Here is a tiny trained network, its code and every weight. The questions are about switching its units off for an input and a class, where a switched-off unit gives its printed mean instead of its output.

import numpy as np


def w(rows, s, z=0):
    codes = np.array(rows[::2]) - 128.0
    scale = np.full(codes.shape[1], s)
    scale[-1] = z or s
    return codes * scale


def norm(h):
    return h / np.sqrt((h * h).mean(-1, keepdims=True) + 1e-5)


def f(y):
    return np.maximum(y, 0)


def log_softmax(a):
    a = a - a.max(-1, keepdims=True)
    return a - np.log(np.exp(a).sum(-1, keepdims=True))


def net(x, mask):
    res = np.array(x, float).reshape(1, 7) / 4 @ E
    u = 0
    for l in range(3):
        y = f(norm(res) @ A[l][:, :-1].T + A[l][:, -1])
        res = res + np.where(mask[u : u + 7], y, B[l][:, -1]) @ B[l][:, :-1]
        u += 7
    return log_softmax(norm(res)[-1] @ U[:, :-1].T + U[:, -1])


A, B = {}, {}
E = w([
[173,104,170,103,137,249],'x0',
[129,182,132,121,169,117],'x1',
[77,121,143,149,30,95],'x2',
[139,138,165,39,114,125],'x3',
[2,117,125,171,215,121],'x4',
[182,9,78,176,150,147],'x5',
[118,102,120,119,113,107],'x6',
],0.0086)
A[0] = w([
[65,156,74,140,173,44,27],'0.n0',
[25,196,207,139,116,172,54],'0.n1',
[188,216,146,56,120,144,53],'0.n2',
[181,236,170,88,139,125,2],'0.n3',
[151,118,94,166,2,99,13],'0.n4',
[136,155,98,167,89,122,106],'0.n5',
[56,132,166,97,133,126,60],'0.n6',
],0.0081,0.0052)
B[0] = w([
[89,186,144,222,205,35,232],'0.n0',
[45,86,140,73,111,197,254],'0.n1',
[158,162,1,91,131,97,234],'0.n2',
[144,226,95,93,97,191,203],'0.n3',
[172,118,100,148,51,34,206],'0.n4',
[91,91,96,98,126,93,170],'0.n5',
[89,119,155,135,151,169,185],'0.n6',
],0.0085,0.0033)
A[1] = w([
[59,148,147,135,132,112,101],'1.n0',
[91,155,165,164,147,83,69],'1.n1',
[107,163,147,169,155,94,44],'1.n2',
[177,63,113,160,181,159,2],'1.n3',
[175,129,146,154,218,181,62],'1.n4',
[147,172,153,110,131,141,48],'1.n5',
[164,252,180,101,127,118,46],'1.n6',
],0.013,0.0043)
B[1] = w([
[87,82,158,126,198,127,254],'1.n0',
[169,144,138,149,235,94,228],'1.n1',
[90,136,104,198,184,61,206],'1.n2',
[181,121,90,206,153,254,238],'1.n3',
[111,93,68,223,47,139,236],'1.n4',
[150,159,44,122,133,92,161],'1.n5',
[59,181,13,120,113,161,243],'1.n6',
],0.0089,0.0043)
A[2] = w([
[163,146,129,197,27,101,43],'2.n0',
[70,166,193,145,161,209,77],'2.n1',
[170,50,120,112,123,167,62],'2.n2',
[145,148,56,50,156,108,105],'2.n3',
[200,44,156,117,46,47,123],'2.n4',
[191,89,157,95,178,180,40],'2.n5',
[123,255,106,77,145,175,3],'2.n6',
],0.0094,0.0029)
B[2] = w([
[94,36,109,162,31,47,222],'2.n0',
[151,69,174,53,58,117,231],'2.n1',
[250,161,174,156,210,125,224],'2.n2',
[152,195,109,107,158,167,230],'2.n3',
[142,164,254,48,103,14,255],'2.n4',
[121,150,129,144,161,185,178],'2.n5',
[114,162,76,153,61,177,249],'2.n6',
],0.0089,0.0038)
U = w([
[51,79,204,68,114,183,111],'0',
[241,70,107,241,132,181,137],'1',
[191,98,171,132,25,11,175],'2',
[142,251,25,90,69,156,160],'3',
[244,160,210,55,166,121,2],'4',
[62,156,119,208,232,43,172],'5',
],0.015,0.0048)

Each question gives the input, the list of numbers given to net, and the class t.
The units are the neurons (one row each of A and B). Each row of codes is followed by its name. A weight is (code - 128) times the scale printed after its matrix; where a second scale follows, it is the last column's (A, B and U).
mask holds one flag per neuron, layer by layer. A switched-off neuron (its flag False) gives its mean, the last column of its row in B, instead of its output. The means were averaged over made-up inputs and are rounded, as every weight is.
A unit's drop is (log p(t) with every unit on - log p(t) with that unit switched off) / (log p(t) with every unit on - log p(t) with every unit switched off).
The circuit of an input: a set's keep is (log p(t) with only the set's units on - log p(t) with every unit switched off) / (log p(t) with every unit on - log p(t) with every unit switched off). Starting from the 12 units with the biggest drops (on a tie, the unit counted first), units are removed one at a time, each time the one whose removal leaves the highest keep (on an exact tie, the one counted first), for as long as the keep stays at least 0.8.
units of the circuit, in order: the units of the circuit, biggest drop first
k most important neurons: the k neurons with the biggest drops, biggest first
top k neurons in layer l: the k neurons of layer l with the biggest drops, biggest first
drop when u is switched off: that unit's drop, to one decimal
input [0,-8,4,8,-8,-7,3], class 3: units of the circuit, in order -> [1.n6]
input [4,-6,-2,-6,8,-4,5], class 0: units of the circuit, in order -> [0.n1; 2.n1]
input [-1,-6,-6,1,6,1,-3], class 1: 2 most important neurons -> [1.n3; 1.n4]
input [5,-8,6,-2,1,5,5], class 2: 2 most important neurons -> [2.n4; 0.n4]
input [8,-4,5,-8,-8,4,8], class 2: units of the circuit, in order -> [2.n4; 0.n4]
input [-5,-3,0,-5,-7,8,3], class 2: 2 most important neurons -> [2.n4; 0.n4]
input [3,7,3,5,1,2,8], class 4: 4 most important neurons -> [0.n3; 1.n6; 1.n2; 1.n5]
input [6,-7,6,2,-7,7,4], class 2: top 2 neurons in layer 2 -> [2.n4; 2.n0]
input [8,-4,1,7,-5,0,-3], class 3: top 2 neurons in layer 0 -> [0.n2; 0.n1]
input [-7,8,-3,8,-1,2,2], class 3: top 2 neurons in layer 2 -> [2.n6; 2.n3]
input [3,0,3,-3,-1,0,-5], class 2: drop when 1.n3 is switched off -> 0.2
input [-2,5,-5,4,3,7,-6], class 1: drop when 1.n2 is switched off -> 0.0
input [-5,-8,-2,-5,-8,5,4], class 2: drop when 2.n4 is switched off -> 0.1
input [5,8,8,5,7,-7,-8], class 0: units of the circuit, in order -> [0.n1]
